Look-ups in named tables: a row name and a column name give one cell, copied from the table.

Mul
         Mir  Dege  Dus  Sifilef  Gugigov  Ginu  Busu  Komi  Ganas
Leg       65    86   94      123      118   103   123    75    125
Sasizim  154    49   91       82      127    17   126    81    130
Gek      117    81   93      102       95    81   112   127    133
Deg      145    41   94       83      115    77    91   109    102
Badine   105    75  102       71      104    65   135    74    112
Pavo     148    72  105       63      127    33   134   109     89
Div      103    95  111      105      111    66   112   112     86
Kufit    148    99   70       89      116    97    83   105     91
Sen      132    34   67       97      132    35   103   110     76
Losikib   89    81  103       98       94   104    38    86    100
Pob      128    50   94       80      119    86    84   117     84
Mavaz    119    95  126      115       99    50    61   109     85
Zuza     204    82   85       77       86   119   100   155     48
Zipures  149    19  120       79       76   101    82   140     29

Mir of Gek is 117
Ginu of Leg is 103
Ganas of Badine is 112
Dus of Zuza is 85
Gugigov of Losikib is 94
Dus of Pob is 94
Dus of Losikib is 103
Gugigov of Kufit is 116
Gugigov of Pob is 119
Mir of Kufit is 148
Ganas of Zipures is 29
Dus of Mavaz is 126

Table Bame
         Pasasus  Mebulu   Bar  Vilag  Gugu  Rupara  Firu  Tapure  Ziruz  Lusoge
Duzekun     -226    -105  -195   -376   268     -40  -509     -19   -505     289
Gase        -237    -136  -149    103  -289    -103   741    -548     79      86
Fet          -98    -139   -98   -190   102     -62   351    -136     97      78
Bano         -12     -73  -121    119   -84      59  -256       9   -329     -68
Bos          -89      30    53   -539   -78     195  -152      67   -245     -29
Ber         -116      -6  -102    421   -78     -13  -438    -223    -79     -92
Vofasab      -30    -315  -211   -506  -112    -116  -388     280   -240     -61
Lol         -202     -64  -146     46  -249    -214  -564     -87   -128    -158
Daka           8     -83    64    218  -116     106   103       7   -442      64
Bup         -140     -54  -313    860  -226     -50   -97    -141   -231     275

Ziruz of Bos = -245
Lusoge of Daka = 64
Mebulu of Duzekun = -105
Tapure of Bup = -141
Lusoge of Lol = -158
Ziruz of Daka = -442
Rupara of Bup = -50
Rupara of Vofasab = -116
Rupara of Fet = -62
Firu of Lol = -564
Mebulu of Vofasab = -315
Vilag of Bos = -539
Vilag of Gase = 103
Gugu of Gase = -289
Row with the largest Vilag: Bup

Tad =
|  | Lalumes | Fubu | Fon | Zeg | Kizet | Duk | Dof | Zoruv | Putibar |
|---|---|---|---|---|---|---|---|---|---|
| Lol | 5924 | 6495 | 6000 | 4820 | 3007 | 5232 | 5318 | 5325 | 5440 |
| Tadet | 5862 | 5391 | 6831 | 3902 | 3113 | 2928 | 8520 | 6584 | 7059 |
| Somas | 3885 | 3445 | 4310 | 2655 | 5505 | 2418 | 6993 | 7203 | 3553 |
| Kopefud | 5107 | 5838 | 3879 | 5063 | 4336 | 5343 | 5219 | 5238 | 5371 |
| Zokirog | 5322 | 4994 | 1701 | 5475 | 4668 | 5294 | 5078 | 5317 | 5263 |

Fubu of Zokirog is 4994
Kizet of Zokirog is 4668
Zeg of Kopefud is 5063
Duk of Kopefud is 5343
Zoruv of Lol is 5325
Dof of Zokirog is 5078
Fubu of Tadet is 5391
Dof of Lol is 5318
Fon of Somas is 4310
Lalumes of Kopefud is 5107
Fubu of Lol is 6495

Ges:
	Pited	Kunafig	Gokapop
Dugo	2.570	3.113	4.543
Zuv	6.492	7.954	5.814
Basibe	5.275	6.798	4.939
Suziba	3.297	5.444	2.107
Vud	5.388	2.359	4.069
Fizem	2.853	4.195	8.337
Risotu	6.467	6.277	5.000
Latufe	8.107	3.338	4.426
Lurezek	2.854	1.984	3.491
Serur	1.695	7.926	3.763
Zud	6.630	2.749	2.197
Ged	6.615	7.084	5.829
Dek	2.155	8.388	4.558

What is the Gokapop of Basibe in Ges? 4.939
What is the Pited of Fizem in Ges? 2.853
What is the Kunafig of Dugo in Ges? 3.113
What is the Kunafig of Suziba in Ges? 5.444
What is the Kunafig of Serur in Ges? 7.926
What is the Kunafig of Zuv in Ges? 7.954
What is the Gokapop of Serur in Ges? 3.763
What is the Kunafig of Vud in Ges? 2.359
What is the Gokapop of Lurezek in Ges? 3.491
What is the Kunafig of Lurezek in Ges? 1.984
What is the Gokapop of Ged in Ges? 5.829
What is the Gokapop of Dugo in Ges? 4.543
Row with the largest Pited: Latufe

Sut
        Sulozal    Bog
Gekato    0.469  0.412
Tudu      0.104  0.200
Pup       0.613  0.660
Merep     0.393  0.726
Los       0.825  0.729
Rig       0.704  0.507
Sel       0.570  0.703
Gev       0.267  0.611
Korib     0.354  0.554
Zavum     0.186  0.308

What is the Bog of Zavum in Sut? 0.308
What is the Sulozal of Zavum in Sut? 0.186
What is the Bog of Los in Sut? 0.729
What is the Bog of Tudu in Sut? 0.200
What is the Sulozal of Los in Sut? 0.825
What is the Bog of Pup in Sut? 0.660
What is the Sulozal of Rig in Sut? 0.704
What is the Bog of Merep in Sut? 0.726
What is the Sulozal of Tudu in Sut? 0.104
What is the Sulozal of Gekato in Sut? 0.469
What is the Sulozal of Sel in Sut? 0.570
What is the Bog of Sel in Sut? 0.703
What is the Bog of Gekato in Sut? 0.412
Which row has the largest Bog? Los

Tozad:
cols = Pom, Naf
Tededu: [192, 147]
Voz: [122, 132]
Nifefi: [151, 214]
Rem: [185, 224]
Dok: [235, 130]
Gedi: [47, 77]
Zulaz: [69, 137]
Keteb: [159, 156]
Lud: [178, 147]

Naf of Nifefi: 214
Naf of Voz: 132
Pom of Nifefi: 151
Pom of Zulaz: 69
Naf of Gedi: 77
Pom of Voz: 122
Naf of Keteb: 156
Pom of Tededu: 192
Naf of Rem: 224
Naf of Dok: 130
Naf of Zulaz: 137
Naf of Lud: 147
Pom of Gedi: 47
Naf of Tededu: 147
Row with the largest Naf: Rem

Table Sed
fields: Gif, Levodap, Tev
Vokaga: [67.414, 54.374, 93.878]
Dute: [59.198, 0.150, 46.004]
Lof: [11.533, 62.808, 45.329]

Gif of Vokaga = 67.414
Gif of Lof = 11.533
Tev of Dute = 46.004
Levodap of Vokaga = 54.374
Levodap of Lof = 62.808
Tev of Vokaga = 93.878

Munu:
|  | Zup | Zul | Kuduni | Pek |
|---|---|---|---|---|
| Fasuv | 199 | 194 | 229 | 87 |
| Pud | 181 | 194 | 216 | 114 |
| Sep | 197 | 194 | 229 | 93 |
| Fik | 197 | 176 | 243 | 7 |
| Pimi | 197 | 194 | 247 | 52 |
| Lalatin | 197 | 194 | 232 | 50 |
| Rumane | 176 | 194 | 225 | 106 |
| Lem | 197 | 194 | 229 | 92 |
| Getu | 181 | 194 | 219 | 109 |
| Zol | 197 | 194 | 229 | 92 |

Lalatin, Zul: 194
Fasuv, Zul: 194
Fik, Kuduni: 243
Pud, Kuduni: 216
Getu, Zul: 194
Pimi, Zul: 194

